Below are the code and all the weights of a small trained network. Each question names an input and a target symbol and asks about switching units off, where a switched-off unit gives its printed mean instead of its output.

import numpy as np


def w(rows, s, z=0):
    codes = np.array(rows[::2]) - 128.0
    scale = np.full(codes.shape[1], s)
    scale[-1] = z or s
    return codes * scale


def f(y):
    return y / 2 * (1 + np.tanh(0.7978845608 * (y + 0.044715 * y**3)))


def softmax(a):
    e = np.exp(a - a.max(-1, keepdims=True))
    return e / e.sum(-1, keepdims=True)


def log_softmax(a):
    a = a - a.max(-1, keepdims=True)
    return a - np.log(np.exp(a).sum(-1, keepdims=True))


def net(x, mask):
    ids = ['αβγεζηλμξστφ'.index(c) for c in x.split()]
    T = len(ids)
    res = E[ids] + P[:T]
    u = 0
    for l in range(2):
        r = res
        for j in range(3):
            rows = slice(3 * j, 3 * j + 3)
            q, k, v = (r @ M[l][rows].T for M in (Q, K, V))
            z = softmax(np.where(np.tri(T) > 0, q @ k.T / 3**0.5, -1e9)) @ v
            o = O[l][rows]
            res = res + np.where(mask[u + j], z, o[:, -1]) @ o[:, :-1]
        u += 3
        y = f(res @ A[l][:, :-1].T + A[l][:, -1])
        res = res + np.where(mask[u : u + 8], y, B[l][:, -1]) @ B[l][:, :-1]
        u += 8
    return log_softmax(res[-1] @ U[:, :-1].T + U[:, -1])


Q, K, V, O, A, B = {}, {}, {}, {}, {}, {}
E = w([
[115,158,72,147,100,93,123,92,109],'α',
[99,88,109,93,141,105,157,114,113],'β',
[150,90,111,120,122,88,167,145,104],'γ',
[109,96,166,189,117,175,132,148,142],'ε',
[91,136,189,181,90,107,150,108,126],'ζ',
[96,149,113,175,135,120,115,24,131],'η',
[97,83,178,92,110,163,146,203,125],'λ',
[89,128,88,51,126,107,147,134,137],'μ',
[130,114,159,165,97,69,178,122,87],'ξ',
[139,85,93,122,151,110,159,65,159],'σ',
[174,77,2,111,136,152,96,129,76],'τ',
[80,84,170,157,170,150,150,112,73],'φ',
],0.024)
P = w([
[116,136,150,115,186,60,72,235,134],'0',
[69,80,159,141,102,76,76,150,120],'1',
[67,72,150,141,82,93,91,135,112],'2',
[64,76,140,141,65,113,103,117,113],'3',
[66,88,127,137,60,130,117,110,107],'4',
[74,100,111,136,59,144,133,109,100],'5',
[74,117,101,131,59,161,151,116,105],'6',
[82,132,90,131,51,173,166,112,97],'7',
[77,146,73,128,52,185,182,121,86],'8',
[82,161,59,124,55,199,201,118,88],'9',
[73,184,41,113,52,217,210,118,83],'10',
[76,169,77,136,48,219,246,122,75],'11',
],0.012)
Q[0] = w([
[57,140,119,149,157,144,165,141,98],'L0H1',
[127,171,86,145,161,164,203,161,131],'L0H1',
[232,175,204,133,225,125,2,194,195],'L0H1',
[111,84,99,104,72,95,172,102,141],'L0H2',
[86,46,116,122,73,202,137,136,90],'L0H2',
[167,142,143,74,204,136,110,115,162],'L0H2',
[203,249,182,140,72,90,113,184,129],'L0H3',
[100,96,111,114,56,103,134,74,146],'L0H3',
[100,131,138,80,85,97,156,100,89],'L0H3',
],0.012)
K[0] = w([
[133,121,120,128,139,155,117,148,115],'L0H1',
[150,128,140,145,150,134,120,152,107],'L0H1',
[129,144,128,131,123,1,120,117,166],'L0H1',
[135,133,115,144,107,183,159,130,108],'L0H2',
[131,166,120,136,108,139,194,109,121],'L0H2',
[142,141,154,147,136,87,84,145,130],'L0H2',
[131,95,148,127,163,101,72,133,122],'L0H3',
[102,123,123,129,117,162,160,138,99],'L0H3',
[139,133,118,162,132,161,137,148,121],'L0H3',
],0.022)
V[0] = w([
[164,110,109,80,6,106,89,203,130],'L0H1',
[121,147,126,47,153,174,73,119,2],'L0H1',
[41,126,247,99,106,82,129,179,136],'L0H1',
[187,76,127,88,242,106,240,16,178],'L0H2',
[50,140,165,96,160,148,125,106,23],'L0H2',
[132,19,134,58,145,174,150,173,143],'L0H2',
[86,99,130,145,163,201,123,162,202],'L0H3',
[133,109,141,26,76,102,75,110,79],'L0H3',
[193,76,186,88,116,95,221,138,52],'L0H3',
],0.008)
O[0] = w([
[50,182,117,182,216,189,175,85,136,65],'L0H1',
[126,173,129,101,120,67,79,6,253,234],'L0H1',
[161,226,83,109,76,145,168,158,113,253],'L0H1',
[111,135,86,79,84,99,39,151,55,255],'L0H2',
[255,180,193,105,49,132,117,67,167,247],'L0H2',
[139,176,60,109,166,252,97,40,51,142],'L0H2',
[145,129,43,185,115,246,84,132,103,87],'L0H3',
[110,140,145,123,126,92,196,59,124,152],'L0H3',
[99,209,218,82,221,84,94,54,85,200],'L0H3',
],0.0078,0.0038)
A[0] = w([
[113,69,130,143,71,198,181,161,124,186],'L0N1',
[220,42,185,162,130,66,131,114,64,114],'L0N2',
[87,216,125,131,119,60,70,95,122,135],'L0N3',
[222,120,30,168,161,64,154,59,119,106],'L0N4',
[2,75,98,143,158,143,197,157,110,143],'L0N5',
[156,130,68,80,148,159,189,115,129,83],'L0N6',
[108,229,150,149,125,166,211,126,162,1],'L0N7',
[71,116,208,29,127,154,89,241,182,60],'L0N8',
],0.007,0.0047)
B[0] = w([
[190,146,97,88,131,72,119,52,109,188],'L0N1',
[58,170,90,95,94,138,97,135,155,190],'L0N2',
[127,81,102,46,160,165,129,164,67,254],'L0N3',
[92,170,254,127,104,148,143,119,112,222],'L0N4',
[115,167,94,184,123,48,158,107,102,208],'L0N5',
[159,140,136,193,102,87,107,122,153,165],'L0N6',
[107,167,141,141,109,91,81,125,122,178],'L0N7',
[88,179,114,187,115,170,102,97,130,126],'L0N8',
],0.0096,0.0076)
Q[1] = w([
[122,53,24,94,192,152,100,202,187],'L1H1',
[164,171,144,139,232,147,117,209,170],'L1H1',
[101,108,147,158,155,178,113,254,179],'L1H1',
[181,73,126,71,166,132,49,127,226],'L1H2',
[225,99,93,140,53,183,176,61,161],'L1H2',
[199,101,112,196,108,52,27,221,107],'L1H2',
[186,84,158,157,202,179,159,249,128],'L1H3',
[165,146,171,118,214,105,63,157,133],'L1H3',
[146,202,159,110,206,104,154,177,184],'L1H3',
],0.0054)
K[1] = w([
[72,126,135,123,43,219,200,133,107],'L1H1',
[109,79,119,130,15,122,120,55,104],'L1H1',
[80,88,113,99,129,169,254,32,111],'L1H1',
[129,88,143,139,154,124,42,142,183],'L1H2',
[212,143,62,107,129,64,78,143,204],'L1H2',
[186,119,153,182,186,47,83,212,45],'L1H2',
[85,82,125,124,50,138,110,24,66],'L1H3',
[55,84,152,159,27,160,187,199,142],'L1H3',
[64,101,122,99,23,147,189,65,157],'L1H3',
],0.0061)
V[1] = w([
[127,125,142,123,74,98,219,165,190],'L1H1',
[122,102,205,137,186,98,172,112,109],'L1H1',
[164,203,188,185,49,103,86,74,159],'L1H1',
[125,103,178,177,156,153,133,183,56],'L1H2',
[156,128,113,108,176,144,116,81,229],'L1H2',
[119,102,254,202,80,134,79,70,73],'L1H2',
[121,122,117,214,130,120,145,190,157],'L1H3',
[98,151,42,80,227,126,110,105,240],'L1H3',
[13,104,113,148,80,141,89,57,148],'L1H3',
],0.0078)
O[1] = w([
[155,145,163,106,83,66,200,145,65,97],'L1H1',
[158,73,90,62,187,144,166,118,71,116],'L1H1',
[147,142,171,177,187,120,89,254,92,82],'L1H1',
[143,150,81,84,117,150,163,101,178,1],'L1H2',
[103,134,140,143,80,168,133,157,82,23],'L1H2',
[141,127,61,103,179,157,136,238,166,183],'L1H2',
[93,180,74,148,105,182,187,220,97,92],'L1H3',
[84,104,177,146,82,174,151,104,53,103],'L1H3',
[123,122,102,136,102,80,113,181,152,97],'L1H3',
],0.0097,0.0081)
A[1] = w([
[125,54,84,115,85,161,227,93,192,149],'L1N1',
[142,76,154,153,163,145,114,148,163,61],'L1N2',
[131,145,97,108,101,111,96,130,93,182],'L1N3',
[2,153,191,4,140,121,172,163,159,2],'L1N4',
[190,178,209,132,113,138,198,92,191,202],'L1N5',
[96,119,98,108,75,154,203,157,74,74],'L1N6',
[165,101,180,176,118,92,116,255,75,99],'L1N7',
[66,116,204,86,121,118,122,72,178,246],'L1N8',
],0.0072,0.006)
B[1] = w([
[125,66,165,156,139,105,152,204,80,182],'L1N1',
[160,121,139,140,33,91,162,159,63,133],'L1N2',
[197,121,51,78,138,171,108,148,148,182],'L1N3',
[211,113,153,202,154,89,31,2,178,168],'L1N4',
[160,133,161,133,128,188,201,146,173,166],'L1N5',
[164,121,141,221,155,158,24,145,183,167],'L1N6',
[91,47,107,116,115,187,156,84,163,196],'L1N7',
[93,127,138,128,111,156,137,218,118,250],'L1N8',
],0.0069,0.018)
U = w([
[89,116,143,176,60,3,162,159,117,150],'α',
[94,95,141,116,111,158,153,69,72,5],'β',
[108,145,121,92,160,83,163,97,83,167],'γ',
[187,103,63,247,92,126,131,77,92,213],'ε',
[89,128,104,115,131,118,172,188,120,105],'ζ',
[68,92,62,147,37,121,99,83,190,73],'η',
[66,246,105,154,138,154,127,114,91,231],'λ',
[57,165,187,165,45,84,99,74,10,15],'μ',
[135,145,159,143,158,58,49,108,170,119],'ξ',
[51,111,26,122,93,55,26,149,6,196],'σ',
[44,92,133,204,174,152,94,119,98,53],'τ',
[157,105,172,70,52,194,79,142,131,214],'φ',
],0.0048,0.003)

Each question gives the input, a string of symbols that net reads in full, and the target symbol t.
The units are the heads (3 rows each of Q, K, V and O) and the neurons (one row each of A and B). Each row of codes is followed by its name. A weight is (code - 128) times the scale printed after its matrix; where a second scale follows, it is the last column's (O, A, B and U).
mask holds one flag per unit, layer by layer, with each layer's heads first. A switched-off unit (its flag False) gives its mean, the last column of its rows in O or B, instead of its output. The means were averaged over made-up inputs and are rounded, as every weight is.
A unit's drop is (log p(t) with every unit on - log p(t) with that unit switched off) / (log p(t) with every unit on - log p(t) with every unit switched off).
The circuit of an input: a set's keep is (log p(t) with only the set's units on - log p(t) with every unit switched off) / (log p(t) with every unit on - log p(t) with every unit switched off). Starting from the 12 units with the biggest drops (on a tie, the unit counted first), units are removed one at a time, each time the one whose removal leaves the highest keep (on an exact tie, the one counted first), for as long as the keep stays at least 0.8.
circuit, biggest first: the units of the circuit, biggest drop first
most important unit: the unit with the biggest drop
top k neurons: the k neurons with the biggest drops, biggest first
top k neurons in layer l: the k neurons of layer l with the biggest drops, biggest first
which heads matter: for each layer, one digit per head in row order, 1 if its drop is at least 0.15 and else 0, layers parted by /
input τ α ε η, target ε: top 4 neurons -> [L1N8; L0N2; L0N1; L0N3]
input σ σ λ α μ, target η: circuit, biggest first -> [L1H1; L0H2]
input μ σ α α φ σ ζ ε σ μ φ β, target φ: most important unit -> L0H1
input σ μ σ σ η η φ σ σ λ τ, target η: circuit, biggest first -> [L1H1; L0H2; L0H1]
input σ α σ α τ σ σ α φ γ, target φ: circuit, biggest first -> [L0H1; L0H2; L0N5]
input μ φ ξ γ μ ε σ φ, target μ: top 3 neurons in layer 1 -> [L1N7; L1N6; L1N5]
input σ τ α α σ σ, target τ: circuit, biggest first -> [L0H1; L1H2]
input ζ ζ σ α σ ζ α σ α φ γ ξ, target ζ: top 2 neurons -> [L0N7; L0N3]
input τ α μ, target τ: which heads matter -> 110 / 100
input σ α τ, target η: circuit, biggest first -> [L1H1; L0H2; L0H3]
input ζ σ ε σ ε α, target ε: which heads matter -> 111 / 000
input μ σ α φ φ μ σ α φ σ η, target φ: circuit, biggest first -> [L0N5; L0H1; L0N3]
input β ξ σ φ σ σ σ, target φ: which heads matter -> 100 / 001
input σ η φ, target η: circuit, biggest first -> [L0H2; L1H1; L0H1]
input μ ξ σ γ ξ, target ξ: circuit, biggest first -> [L0H3; L1N4; L1H2]
input α σ λ γ φ, target φ: top 2 neurons -> [L0N5; L1N6]
input μ ξ σ ξ η τ α η α α, target α: circuit, biggest first -> [L0H2; L0H3]
input α ε φ, target ε: most important unit -> L0H2
input φ σ σ φ α φ γ φ γ, target φ: circuit, biggest first -> [L0H1; L0N5; L0H2]
input ζ α α η, target α: which heads matter -> 011 / 000
input α σ τ α, target τ: which heads matter -> 110 / 011
input φ τ σ σ φ τ α σ α σ τ μ, target τ: circuit, biggest first -> [L0H1; L1H2]
input λ ζ μ σ, target τ: top 3 neurons -> [L0N7; L0N6; L1N7]
input μ γ μ α σ σ ξ α σ α γ σ, target μ: most important unit -> L1H3
input ξ φ ζ, target φ: circuit, biggest first -> [L0H1; L1N5; L0H2]
input φ φ σ σ α σ φ ξ σ σ φ, target σ: circuit, biggest first -> [L0H2; L1H1]
input σ φ σ α η τ α ξ σ, target ξ: circuit, biggest first -> [L0H1]
input ε μ ξ σ α σ σ σ σ ξ ε ξ, target ε: which heads matter -> 001 / 000
